Below is a small trained network, with its code and all its weights. Each question gives an input and a class and asks what happens when units are switched off, that is, made to give their printed mean instead of their output.

import numpy as np


def w(rows, s, z=0):
    codes = np.array(rows[::2]) - 128.0
    scale = np.full(codes.shape[1], s)
    scale[-1] = z or s
    return codes * scale


def f(y):
    return np.maximum(y, 0)


def log_softmax(a):
    a = a - a.max(-1, keepdims=True)
    return a - np.log(np.exp(a).sum(-1, keepdims=True))


def net(x, mask):
    res = np.array(x, float).reshape(1, 5) / 4 @ E
    y = f(res @ A[0][:, :-1].T + A[0][:, -1])
    res = res + np.where(mask, y, B[0][:, -1]) @ B[0][:, :-1]
    return log_softmax(res[-1] @ U[:, :-1].T + U[:, -1])


A, B = {}, {}
E = w([
[170,172,140,168,253,178,29,121,50,183],'x0',
[88,192,40,163,43,169,110,2,142,141],'x1',
[121,115,121,123,130,140,111,136,144,126],'x2',
[38,198,169,88,165,208,144,97,158,30],'x3',
[130,114,139,136,113,132,81,127,133,104],'x4',
],0.0093)
A[0] = w([
[154,71,149,126,85,60,156,185,138,133,254],'n0',
[85,251,97,155,169,236,86,24,122,110,105],'n1',
[113,160,38,155,44,155,111,40,130,171,170],'n2',
[166,136,106,169,181,124,61,114,74,222,157],'n3',
[154,141,172,144,236,167,92,143,98,150,130],'n4',
[65,181,182,94,180,200,160,118,155,15,180],'n5',
],0.015,0.007)
B[0] = w([
[152,9,103,162,155,100,198,169,109,184,220],'n0',
[119,23,88,41,129,155,98,108,39,231,252],'n1',
[119,186,27,166,47,112,133,25,171,96,226],'n2',
[193,145,153,123,181,218,66,140,212,129,229],'n3',
[85,185,138,117,149,16,6,152,124,141,222],'n4',
[36,165,222,127,124,113,221,150,53,56,247],'n5',
],0.014,0.023)
U = w([
[131,3,101,92,155,140,140,136,60,212,251],'0',
[97,120,234,168,176,127,232,209,116,51,37],'1',
[165,137,41,220,72,62,138,85,201,124,166],'2',
[41,149,127,86,27,141,214,68,143,49,69],'3',
[191,133,185,156,191,106,75,219,203,131,94],'4',
[69,213,208,113,182,83,73,157,72,98,32],'5',
[203,198,91,138,142,251,61,52,182,120,57],'6',
],0.006,0.0019)

Each question gives the input, the list of numbers given to net, and the class t.
The units are the neurons (one row each of A and B). Each row of codes is followed by its name. A weight is (code - 128) times the scale printed after its matrix; where a second scale follows, it is the last column's (A, B and U).
mask holds one flag per neuron, in row order. A switched-off neuron (its flag False) gives its mean, the last column of its row in B, instead of its output. The means were averaged over made-up inputs and are rounded, as every weight is.
A unit's drop is (log p(t) with every unit on - log p(t) with that unit switched off) / (log p(t) with every unit on - log p(t) with every unit switched off).
The circuit of an input: a set's keep is (log p(t) with only the set's units on - log p(t) with every unit switched off) / (log p(t) with every unit on - log p(t) with every unit switched off). Starting from all 6 units, units are removed one at a time, each time the one whose removal leaves the highest keep (on an exact tie, the one counted first), for as long as the keep stays at least 0.8.
circuit, biggest first: the units of the circuit, biggest drop first
k most important neurons: the k neurons with the biggest drops, biggest first
drop of u: that unit's drop, to one decimal
input [6,6,-7,0,4], class 6: circuit, biggest first	[n3]
input [8,-2,-5,-5,-2], class 4: circuit, biggest first	[n3 n4]
input [-1,-1,-8,6,0], class 1: 3 most important neurons	[n2 n5 n4]
input [-4,2,0,-8,-2], class 2: 2 most important neurons	[n1 n2]
input [1,-6,-8,5,3], class 5: 2 most important neurons	[n4 n0]
input [7,-1,-5,0,0], class 4: 2 most important neurons	[n3 n5]
input [6,-8,-4,1,2], class 5: 2 most important neurons	[n4 n0]
input [0,-4,2,2,-3], class 1: 2 most important neurons	[n1 n2]
input [-2,8,0,0,-4], class 2: 2 most important neurons	[n2 n5]
input [1,-6,2,2,-2], class 5: 2 most important neurons	[n4 n1]
input [1,-3,8,-7,-4], class 4: 2 most important neurons	[n1 n3]
input [1,-8,-1,-3,6], class 4: 2 most important neurons	[n1 n4]
input [-1,7,-7,-2,-4], class 2: 3 most important neurons	[n2 n5 n3]
input [6,4,-2,-8,-2], class 6: most important neuron	[n3]
input [0,-8,-3,2,3], class 1: 2 most important neurons	[n1 n0]
input [2,-8,8,-5,4], class 4: drop of n1	0.7
input [6,-1,-6,-4,-7], class 4: drop of n4	0.1
input [3,-8,-8,-3,-1], class 4: drop of n1	0.2
